Below are the code and all the weights of a small trained network. Each question names an input and a target symbol and asks about switching units off, where a switched-off unit gives its printed mean instead of its output.

import numpy as np


def w(rows, s, z=0):
    codes = np.array(rows[::2]) - 128.0
    scale = np.full(codes.shape[1], s)
    scale[-1] = z or s
    return codes * scale


def norm(h):
    return h / np.sqrt((h * h).mean(-1, keepdims=True) + 1e-5)


def f(y):
    return y / 2 * (1 + np.tanh(0.7978845608 * (y + 0.044715 * y**3)))


def softmax(a):
    e = np.exp(a - a.max(-1, keepdims=True))
    return e / e.sum(-1, keepdims=True)


def log_softmax(a):
    a = a - a.max(-1, keepdims=True)
    return a - np.log(np.exp(a).sum(-1, keepdims=True))


def net(x, mask):
    ids = ['βγημτψ'.index(c) for c in x.split()]
    T = len(ids)
    res = E[ids] + P[:T]
    u = 0
    for l in range(2):
        r = norm(res)
        for j in range(2):
            rows = slice(2 * j, 2 * j + 2)
            q, k, v = (r @ M[l][rows].T for M in (Q, K, V))
            z = softmax(np.where(np.tri(T) > 0, q @ k.T / 2**0.5, -1e9)) @ v
            o = O[l][rows]
            res = res + np.where(mask[u + j], z, o[:, -1]) @ o[:, :-1]
        u += 2
        y = f(norm(res) @ A[l][:, :-1].T + A[l][:, -1])
        res = res + np.where(mask[u : u + 4], y, B[l][:, -1]) @ B[l][:, :-1]
        u += 4
    return log_softmax(norm(res)[-1] @ U[:, :-1].T + U[:, -1])


Q, K, V, O, A, B = {}, {}, {}, {}, {}, {}
E = w([
[216,249,105],'β',
[65,179,84],'γ',
[145,195,178],'η',
[152,222,162],'μ',
[108,6,46],'τ',
[142,226,151],'ψ',
],0.012)
P = w([
[203,58,189],'0',
[189,178,101],'1',
[126,141,211],'2',
[186,176,52],'3',
[113,141,218],'4',
[183,169,35],'5',
[97,139,221],'6',
[181,165,25],'7',
[94,146,221],'8',
[179,162,16],'9',
[87,149,222],'10',
[177,161,8],'11',
],0.011)
Q[0] = w([
[184,106,163],'L0H0',
[119,33,192],'L0H0',
[79,84,250],'L0H1',
[160,144,115],'L0H1',
],0.013)
K[0] = w([
[199,127,73],'L0H0',
[210,107,126],'L0H0',
[193,65,246],'L0H1',
[116,160,141],'L0H1',
],0.014)
V[0] = w([
[254,141,64],'L0H0',
[125,140,59],'L0H0',
[181,79,188],'L0H1',
[183,141,57],'L0H1',
],0.0075)
O[0] = w([
[150,245,58,189],'L0H0',
[136,2,87,70],'L0H0',
[212,65,195,123],'L0H1',
[125,130,235,253],'L0H1',
],0.0048,0.0023)
A[0] = w([
[116,59,161,186],'L0N0',
[151,209,149,254],'L0N1',
[102,115,107,89],'L0N2',
[98,2,18,197],'L0N3',
],0.0086,0.003)
B[0] = w([
[113,236,87,128],'L0N0',
[2,81,24,255],'L0N1',
[153,220,179,117],'L0N2',
[75,239,197,167],'L0N3',
],0.005,0.0081)
Q[1] = w([
[35,100,167],'L1H0',
[135,80,4],'L1H0',
[104,195,88],'L1H1',
[216,49,73],'L1H1',
],0.015)
K[1] = w([
[114,82,120],'L1H0',
[2,190,109],'L1H0',
[181,143,99],'L1H1',
[97,162,119],'L1H1',
],0.019)
V[1] = w([
[138,53,61],'L1H0',
[204,182,78],'L1H0',
[101,103,253],'L1H1',
[27,153,153],'L1H1',
],0.014)
O[1] = w([
[74,192,42,12],'L1H0',
[255,19,77,229],'L1H0',
[38,181,222,104],'L1H1',
[174,116,198,1],'L1H1',
],0.008,0.0076)
A[1] = w([
[254,201,22,124],'L1N0',
[107,215,243,186],'L1N1',
[238,49,226,4],'L1N2',
[55,107,2,146],'L1N3',
],0.0085,0.004)
B[1] = w([
[108,134,170,254],'L1N0',
[234,144,160,156],'L1N1',
[2,81,105,173],'L1N2',
[105,129,72,194],'L1N3',
],0.016,0.0085)
U = w([
[190,164,236,228],'β',
[69,81,153,102],'γ',
[73,88,219,184],'η',
[92,253,182,119],'μ',
[45,187,49,4],'τ',
[205,101,71,162],'ψ',
],0.014,0.0023)

Each question gives the input, a string of symbols that net reads in full, and the target symbol t.
The units are the heads (2 rows each of Q, K, V and O) and the neurons (one row each of A and B). Each row of codes is followed by its name. A weight is (code - 128) times the scale printed after its matrix; where a second scale follows, it is the last column's (O, A, B and U).
mask holds one flag per unit, layer by layer, with each layer's heads first. A switched-off unit (its flag False) gives its mean, the last column of its rows in O or B, instead of its output. The means were averaged over made-up inputs and are rounded, as every weight is.
A unit's drop is (log p(t) with every unit on - log p(t) with that unit switched off) / (log p(t) with every unit on - log p(t) with every unit switched off).
k most important neurons: the k neurons with the biggest drops, biggest first
top k neurons in layer l: the k neurons of layer l with the biggest drops, biggest first
which heads matter: for each layer, one digit per head in row order, 1 if its drop is at least 0.15 and else 0, layers parted by /
input β η μ ψ, target ψ: top neuron in layer 1 -> (L1N2)
input ψ τ μ ψ τ ψ μ ψ, target μ: 2 most important neurons -> (L0N3 L1N0)
input ψ τ μ β η η β μ η, target γ: 3 most important neurons -> (L0N3 L1N2 L1N0)
input μ η ψ ψ, target μ: 2 most important neurons -> (L0N1 L1N0)
input β η γ, target ψ: 2 most important neurons -> (L0N0 L0N3)
input β η η μ τ τ τ, target ψ: top 3 neurons in layer 0 -> (L0N3 L0N1 L0N0)
input ψ ψ η η γ ψ τ ψ τ γ μ, target γ: which heads matter -> 10 / 10
input ψ γ η, target γ: 2 most important neurons -> (L1N2 L0N3)
input ψ ψ μ η, target η: 4 most important neurons -> (L1N0 L1N1 L1N3 L0N0)
input η β γ β η β μ η γ β γ, target β: 2 most important neurons -> (L0N1 L1N1)
input γ ψ μ η ψ γ η ψ η μ β, target τ: 3 most important neurons -> (L0N3 L0N1 L0N0)
input η μ η ψ μ β γ η μ η γ, target β: which heads matter -> 10 / 01
input τ β μ ψ, target ψ: which heads matter -> 00 / 11
input γ η η γ γ γ μ, target τ: 3 most important neurons -> (L0N3 L0N1 L0N0)
input γ μ β γ μ ψ η η η η ψ, target τ: 2 most important neurons -> (L0N3 L0N0)
input ψ τ η τ η μ τ β β, target γ: which heads matter -> 11 / 10
input μ ψ γ ψ μ μ β, target η: top neuron in layer 1 -> (L1N3)
input γ η η, target τ: 2 most important neurons -> (L0N3 L0N1)
input η ψ ψ, target β: which heads matter -> 00 / 01
input η β η μ γ μ τ, target β: which heads matter -> 00 / 01
input τ β ψ γ γ η η μ τ τ γ, target μ: top 2 neurons in layer 0 -> (L0N3 L0N1)
input β μ ψ τ μ μ μ μ ψ η γ, target ψ: top 2 neurons in layer 0 -> (L0N3 L0N1)
input η τ η μ ψ μ τ η β, target β: 2 most important neurons -> (L0N3 L1N1)
